Below are the code and all the weights of a small trained network. Each question names an input and a class and asks about switching units off, where a switched-off unit gives its printed mean instead of its output.

import numpy as np


def w(rows, s, z=0):
    codes = np.array(rows[::2]) - 128.0
    scale = np.full(codes.shape[1], s)
    scale[-1] = z or s
    return codes * scale


def f(y):
    return np.maximum(y, 0)


def log_softmax(a):
    a = a - a.max(-1, keepdims=True)
    return a - np.log(np.exp(a).sum(-1, keepdims=True))


def net(x, mask):
    res = np.array(x, float).reshape(1, 4) / 4 @ E
    y = f(res @ A[0][:, :-1].T + A[0][:, -1])
    res = res + np.where(mask, y, B[0][:, -1]) @ B[0][:, :-1]
    return log_softmax(res[-1] @ U[:, :-1].T + U[:, -1])


A, B = {}, {}
E = w([
[202,152,125,32,119,88],'x0',
[128,128,127,128,128,128],'x1',
[25,124,127,43,97,128],'x2',
[160,125,130,94,137,255],'x3',
],0.0063)
A[0] = w([
[95,114,134,170,134,144,34],'N1',
[226,125,126,206,142,124,54],'N2',
[184,128,121,63,135,96,8],'N3',
[160,122,125,106,132,250,112],'N4',
[98,127,132,100,129,127,61],'N5',
[117,127,130,149,130,66,113],'N6',
[51,122,121,224,133,173,1],'N7',
[182,124,130,62,128,95,1],'N8',
[110,127,123,161,134,28,113],'N9',
[117,132,123,148,128,82,107],'N10',
[181,131,129,71,125,99,5],'N11',
[128,124,127,136,122,103,67],'N12',
[165,133,127,161,129,128,42],'N13',
[161,129,133,153,129,125,68],'N14',
[48,130,124,73,132,134,38],'N15',
[94,124,127,164,129,147,35],'N16',
[122,117,129,118,132,126,90],'N17',
[140,136,132,121,131,188,108],'N18',
[144,131,126,135,135,126,31],'N19',
[141,130,124,120,127,188,96],'N20',
[107,121,135,154,130,138,56],'N21',
[117,132,127,157,121,62,107],'N22',
[115,125,125,144,136,73,107],'N23',
[140,134,131,135,132,126,45],'N24',
[194,130,125,182,138,126,50],'N25',
[125,132,130,141,121,105,69],'N26',
[35,125,128,58,127,133,45],'N27',
],0.02,0.0022)
B[0] = w([
[125,180,126,156,142,128,162],'N1',
[116,82,130,147,25,124,216],'N2',
[118,209,122,167,151,138,188],'N3',
[132,68,133,67,219,116,244],'N4',
[129,114,129,129,95,127,154],'N5',
[131,98,127,101,168,135,168],'N6',
[138,252,122,173,149,139,214],'N7',
[133,210,125,165,148,138,188],'N8',
[125,89,138,76,194,127,193],'N9',
[131,105,122,109,160,127,158],'N10',
[128,206,132,160,146,135,182],'N11',
[129,123,129,114,141,127,140],'N12',
[130,108,126,140,91,130,157],'N13',
[130,116,127,131,96,124,153],'N14',
[125,86,136,142,53,119,196],'N15',
[128,179,138,141,131,134,159],'N16',
[124,124,127,129,123,124,133],'N17',
[129,100,125,99,170,126,182],'N18',
[126,125,134,127,114,125,134],'N19',
[122,106,124,93,167,121,181],'N20',
[129,158,127,144,135,128,148],'N21',
[132,97,126,100,174,124,172],'N22',
[134,104,126,99,159,134,162],'N23',
[132,118,112,130,119,129,132],'N24',
[123,97,128,142,58,125,186],'N25',
[132,116,123,122,143,119,140],'N26',
[132,71,123,148,36,127,213],'N27',
],0.041,0.011)
U = w([
[143,92,128,42,196,120,254],'0',
[126,94,128,152,6,119,100],'1',
[142,255,121,174,145,148,6],'2',
],0.0096,0.00085)

Each question gives the input, the list of numbers given to net, and the class t.
The units are the neurons (one row each of A and B). Each row of codes is followed by its name. A weight is (code - 128) times the scale printed after its matrix; where a second scale follows, it is the last column's (A, B and U).
mask holds one flag per neuron, in row order. A switched-off neuron (its flag False) gives its mean, the last column of its row in B, instead of its output. The means were averaged over made-up inputs and are rounded, as every weight is.
A unit's drop is (log p(t) with every unit on - log p(t) with that unit switched off) / (log p(t) with every unit on - log p(t) with every unit switched off).
unit that matters most: the unit with the biggest drop
k most important neurons: the k neurons with the biggest drops, biggest first
drop of u: that unit's drop, to one decimal
input [2,-1,5,-3], class 1: 2 most important neurons : (N4, N27)
input [1,6,7,-5], class 1: 3 most important neurons : (N27, N4, N15)
input [-3,7,8,-7], class 1: 3 most important neurons : (N27, N15, N4)
input [6,-4,-5,2], class 2: 2 most important neurons : (N3, N8)
input [-6,8,8,6], class 1: unit that matters most : N27
input [-7,0,5,1], class 2: 2 most important neurons : (N7, N2)
input [-8,-5,7,3], class 2: 3 most important neurons : (N7, N2, N1)
input [-5,-5,8,6], class 1: 2 most important neurons : (N27, N15)
input [-5,-7,-1,-4], class 2: 3 most important neurons : (N7, N4, N1)
input [-7,4,7,1], class 1: 2 most important neurons : (N27, N15)
input [7,0,-3,-5], class 2: drop of N8 : 0.3
input [-1,1,8,-5], class 1: drop of N27 : 1.7
input [1,-5,7,5], class 1: drop of N15 : 0.3
